Below are the code and all the weights of a small trained network. Each question names an input and a target symbol and asks about switching units off, where a switched-off unit gives its printed mean instead of its output.

import numpy as np


def w(rows, s, z=0):
    codes = np.array(rows[::2]) - 128.0
    scale = np.full(codes.shape[1], s)
    scale[-1] = z or s
    return codes * scale


def f(y):
    return np.maximum(y, 0)


def softmax(a):
    e = np.exp(a - a.max(-1, keepdims=True))
    return e / e.sum(-1, keepdims=True)


def log_softmax(a):
    a = a - a.max(-1, keepdims=True)
    return a - np.log(np.exp(a).sum(-1, keepdims=True))


def net(x, mask):
    ids = ['βδεζλστω'.index(c) for c in x.split()]
    T = len(ids)
    res = E[ids] + P[:T]
    u = 0
    for l in range(2):
        r = res
        for j in range(2):
            rows = slice(3 * j, 3 * j + 3)
            q, k, v = (r @ M[l][rows].T for M in (Q, K, V))
            z = softmax(np.where(np.tri(T) > 0, q @ k.T / 3**0.5, -1e9)) @ v
            o = O[l][rows]
            res = res + np.where(mask[u + j], z, o[:, -1]) @ o[:, :-1]
        u += 2
        y = f(res @ A[l][:, :-1].T + A[l][:, -1])
        res = res + np.where(mask[u : u + 24], y, B[l][:, -1]) @ B[l][:, :-1]
        u += 24
    return log_softmax(res[-1] @ U[:, :-1].T + U[:, -1])


Q, K, V, O, A, B = {}, {}, {}, {}, {}, {}
E = w([
[141,78,141,146,54],'β',
[152,84,134,144,97],'δ',
[129,91,122,140,16],'ε',
[130,140,108,163,75],'ζ',
[176,145,162,128,187],'λ',
[146,208,116,87,183],'σ',
[140,209,96,60,105],'τ',
[253,94,125,208,88],'ω',
],0.014)
P = w([
[84,118,123,131,175],'0',
[115,61,153,73,111],'1',
[82,147,188,149,94],'2',
[144,87,138,72,109],'3',
[107,170,175,160,92],'4',
[179,107,127,68,99],'5',
[133,191,162,172,88],'6',
[213,127,117,63,88],'7',
[159,213,146,183,85],'8',
[250,141,103,64,84],'9',
[184,231,132,196,82],'10',
[211,112,119,72,67],'11',
],0.02)
Q[0] = w([
[80,192,173,183,87],'L0H1',
[126,161,220,224,126],'L0H1',
[119,88,173,101,119],'L0H1',
[120,103,2,46,218],'L0H2',
[67,125,50,180,146],'L0H2',
[210,104,140,131,71],'L0H2',
],0.016)
K[0] = w([
[253,177,80,155,85],'L0H1',
[199,231,93,132,54],'L0H1',
[101,86,37,115,173],'L0H1',
[11,30,52,150,123],'L0H2',
[71,35,177,163,229],'L0H2',
[177,205,102,176,82],'L0H2',
],0.012)
V[0] = w([
[151,149,187,185,138],'L0H1',
[255,126,180,228,109],'L0H1',
[99,122,199,153,130],'L0H1',
[93,89,108,137,26],'L0H2',
[111,81,151,124,149],'L0H2',
[90,153,110,84,92],'L0H2',
],0.0068)
O[0] = w([
[141,127,183,118,164,171],'L0H1',
[129,108,255,71,122,254],'L0H1',
[160,90,135,139,193,152],'L0H1',
[140,204,66,54,48,165],'L0H2',
[211,127,140,135,142,46],'L0H2',
[129,130,77,147,61,108],'L0H2',
],0.0065,0.0047)
A[0] = w([
[122,125,134,100,105,85],'L0N1',
[108,181,72,83,153,40],'L0N2',
[163,96,141,220,75,10],'L0N3',
[190,128,92,93,128,134],'L0N4',
[140,113,155,215,213,22],'L0N5',
[98,144,121,55,155,82],'L0N6',
[171,149,106,58,112,201],'L0N7',
[129,206,126,197,127,131],'L0N8',
[93,113,118,107,134,175],'L0N9',
[82,178,72,221,93,94],'L0N10',
[74,144,182,73,122,1],'L0N11',
[105,186,125,111,191,142],'L0N12',
[80,143,16,180,148,42],'L0N13',
[142,123,109,201,194,109],'L0N14',
[75,175,121,140,124,163],'L0N15',
[62,102,173,247,109,6],'L0N16',
[95,137,212,184,151,72],'L0N17',
[129,170,86,118,81,128],'L0N18',
[126,109,53,173,244,83],'L0N19',
[93,174,139,150,210,108],'L0N20',
[123,177,180,101,124,6],'L0N21',
[179,72,149,229,149,131],'L0N22',
[69,125,168,114,109,96],'L0N23',
[144,45,114,144,73,126],'L0N24',
],0.012,0.0089)
B[0] = w([
[140,137,112,151,138,141],'L0N1',
[128,190,98,100,134,138],'L0N2',
[111,142,117,105,179,156],'L0N3',
[67,104,154,127,172,200],'L0N4',
[108,101,63,122,63,138],'L0N5',
[115,154,98,127,139,136],'L0N6',
[136,83,179,151,193,246],'L0N7',
[176,142,137,175,170,167],'L0N8',
[149,147,151,102,134,142],'L0N9',
[69,86,92,212,139,141],'L0N10',
[180,135,220,152,26,139],'L0N11',
[97,184,125,142,178,147],'L0N12',
[102,123,40,176,112,133],'L0N13',
[134,96,48,115,73,135],'L0N14',
[166,127,160,150,97,151],'L0N15',
[73,250,128,117,166,144],'L0N16',
[121,211,174,132,87,189],'L0N17',
[145,97,160,148,138,183],'L0N18',
[162,139,38,75,129,136],'L0N19',
[73,105,90,116,186,144],'L0N20',
[179,112,173,146,121,159],'L0N21',
[83,164,111,83,74,175],'L0N22',
[150,155,123,106,81,152],'L0N23',
[130,149,155,117,206,195],'L0N24',
],0.011,0.013)
Q[1] = w([
[173,191,207,92,183],'L1H1',
[127,165,118,103,126],'L1H1',
[139,69,32,102,201],'L1H1',
[204,155,231,140,87],'L1H2',
[2,205,118,201,124],'L1H2',
[176,98,154,153,255],'L1H2',
],0.0093)
K[1] = w([
[213,122,14,142,111],'L1H1',
[82,217,203,157,159],'L1H1',
[20,2,41,22,119],'L1H1',
[250,87,136,147,202],'L1H2',
[231,161,175,236,182],'L1H2',
[213,119,44,141,70],'L1H2',
],0.0089)
V[1] = w([
[111,100,131,121,120],'L1H1',
[69,97,150,118,95],'L1H1',
[110,149,123,215,84],'L1H1',
[108,136,194,171,112],'L1H2',
[108,149,120,84,73],'L1H2',
[102,253,120,128,151],'L1H2',
],0.012)
O[1] = w([
[141,101,133,118,121,80],'L1H1',
[192,130,103,128,159,95],'L1H1',
[92,130,76,254,128,255],'L1H1',
[195,135,62,132,208,26],'L1H2',
[207,169,176,190,110,64],'L1H2',
[101,173,199,189,214,156],'L1H2',
],0.0091,0.0095)
A[1] = w([
[172,143,126,119,24,15],'L1N1',
[168,113,171,152,79,186],'L1N2',
[119,165,192,92,105,70],'L1N3',
[117,234,11,90,166,138],'L1N4',
[70,179,153,117,106,88],'L1N5',
[157,51,52,36,133,192],'L1N6',
[111,46,57,80,208,35],'L1N7',
[152,40,54,86,98,37],'L1N8',
[159,63,41,129,109,178],'L1N9',
[107,205,157,99,92,149],'L1N10',
[130,53,131,10,136,77],'L1N11',
[66,91,68,127,155,130],'L1N12',
[206,94,127,120,162,96],'L1N13',
[160,47,115,110,167,233],'L1N14',
[110,151,138,156,103,44],'L1N15',
[125,76,47,119,58,86],'L1N16',
[129,177,213,72,100,73],'L1N17',
[178,173,83,105,43,150],'L1N18',
[194,149,174,110,65,78],'L1N19',
[79,106,95,133,140,84],'L1N20',
[162,105,140,68,154,225],'L1N21',
[118,147,170,168,109,78],'L1N22',
[105,66,51,182,136,4],'L1N23',
[108,133,151,121,210,42],'L1N24',
],0.012,0.015)
B[1] = w([
[119,150,179,138,232,163],'L1N1',
[147,164,76,95,106,231],'L1N2',
[136,127,64,178,138,220],'L1N3',
[95,54,143,150,130,181],'L1N4',
[157,99,151,106,160,230],'L1N5',
[228,99,174,87,213,166],'L1N6',
[188,67,135,156,8,156],'L1N7',
[160,88,184,232,125,138],'L1N8',
[115,154,73,104,171,157],'L1N9',
[147,112,177,109,105,248],'L1N10',
[56,104,96,99,27,161],'L1N11',
[179,157,123,169,149,171],'L1N12',
[117,97,118,80,136,161],'L1N13',
[104,154,95,193,160,211],'L1N14',
[123,115,93,108,142,162],'L1N15',
[124,72,119,57,136,145],'L1N16',
[124,122,74,191,107,252],'L1N17',
[147,88,92,166,76,186],'L1N18',
[133,154,182,106,165,187],'L1N19',
[176,157,136,134,129,149],'L1N20',
[112,175,130,71,147,195],'L1N21',
[147,124,127,56,125,218],'L1N22',
[119,146,168,63,79,153],'L1N23',
[139,111,110,103,53,195],'L1N24',
],0.012,0.019)
U = w([
[165,87,156,20,103,61],'β',
[102,145,32,116,87,222],'δ',
[208,63,107,134,155,4],'ε',
[117,136,102,221,153,209],'ζ',
[208,173,169,119,55,169],'λ',
[135,42,141,151,44,43],'σ',
[142,92,254,104,153,143],'τ',
[151,181,125,79,205,185],'ω',
],0.0068,0.0045)

Each question gives the input, a string of symbols that net reads in full, and the target symbol t.
The units are the heads (3 rows each of Q, K, V and O) and the neurons (one row each of A and B). Each row of codes is followed by its name. A weight is (code - 128) times the scale printed after its matrix; where a second scale follows, it is the last column's (O, A, B and U).
mask holds one flag per unit, layer by layer, with each layer's heads first. A switched-off unit (its flag False) gives its mean, the last column of its rows in O or B, instead of its output. The means were averaged over made-up inputs and are rounded, as every weight is.
A unit's drop is (log p(t) with every unit on - log p(t) with that unit switched off) / (log p(t) with every unit on - log p(t) with every unit switched off).
The circuit of an input: a set's keep is (log p(t) with only the set's units on - log p(t) with every unit switched off) / (log p(t) with every unit on - log p(t) with every unit switched off). Starting from the 12 units with the biggest drops (on a tie, the unit counted first), units are removed one at a time, each time the one whose removal leaves the highest keep (on an exact tie, the one counted first), for as long as the keep stays at least 0.8.
circuit, biggest first: the units of the circuit, biggest drop first
unit that matters most: the unit with the biggest drop
k most important neurons: the k neurons with the biggest drops, biggest first
top k neurons in layer l: the k neurons of layer l with the biggest drops, biggest first
input τ β ζ ω ζ δ σ, target τ: unit that matters most	L0N8
input σ ω ζ ε δ, target δ: circuit, biggest first	(L1H2, L1N5)
input ε ζ δ ω δ ω, target ε: circuit, biggest first	(L1H2, L1N6)
input ε τ ε β λ β ε τ τ β, target ε: circuit, biggest first	(L0N7, L1H2, L1N6)
input λ δ ε ζ, target λ: top 2 neurons in layer 1	(L1N17, L1N2)
input δ τ ω ω ε ε ε β ε, target ε: 2 most important neurons	(L0N17, L0N7)
input ε σ λ λ ω δ ω ω, target ε: top 3 neurons in layer 0	(L0N17, L0N10, L0N7)
input β ε σ ζ ω β, target β: 2 most important neurons	(L1N6, L0N17)
input ε δ ζ ζ δ β ζ λ, target ε: 4 most important neurons	(L1N6, L1N7, L0N17, L0N10)
input β δ τ λ ε δ δ β ω ε ω τ, target β: 3 most important neurons	(L0N17, L1N6, L1N11)
input β λ ε β, target β: 3 most important neurons	(L0N17, L1N6, L1N11)
input σ ω ε σ δ ω τ τ λ β, target σ: 3 most important neurons	(L0N19, L1N17, L1N3)
input β ε ε λ σ β λ δ δ β ω λ, target β: 4 most important neurons	(L0N17, L1N6, L1N11, L1N21)
input δ λ ε ω β σ, target δ: top 2 neurons in layer 0	(L0N7, L0N17)
input ε σ δ, target τ: most important neuron	(L0N7)
input ω σ λ τ, target ω: 2 most important neurons	(L0N22, L0N7)
input ω σ ζ ε ε δ ω τ ω λ, target ω: top 4 neurons in layer 0	(L0N22, L0N7, L0N5, L0N14)
input β σ σ τ τ ω ω ω, target β: 3 most important neurons	(L0N17, L1N6, L1N11)
input ε ε β ε ω ε ε τ, target ε: 2 most important neurons	(L0N7, L1N7)
input τ ω δ β τ ω λ ε, target τ: unit that matters most	L0H1
input δ σ ζ λ ε, target σ: top 2 neurons in layer 1	(L1N4, L1N18)
input σ β δ β, target σ: 3 most important neurons	(L1N17, L0N19, L1N3)
input ε λ τ, target ζ: 2 most important neurons	(L0N8, L0N10)
input ε ε λ, target σ: top 3 neurons in layer 0	(L0N24, L0N7, L0N17)
input ω λ ζ τ ζ ω τ ω β ω τ ε, target ω: top 2 neurons in layer 0	(L0N7, L0N22)
input δ λ σ σ ω ε β ε β, target ε: top 2 neurons in layer 0	(L0N7, L0N18)
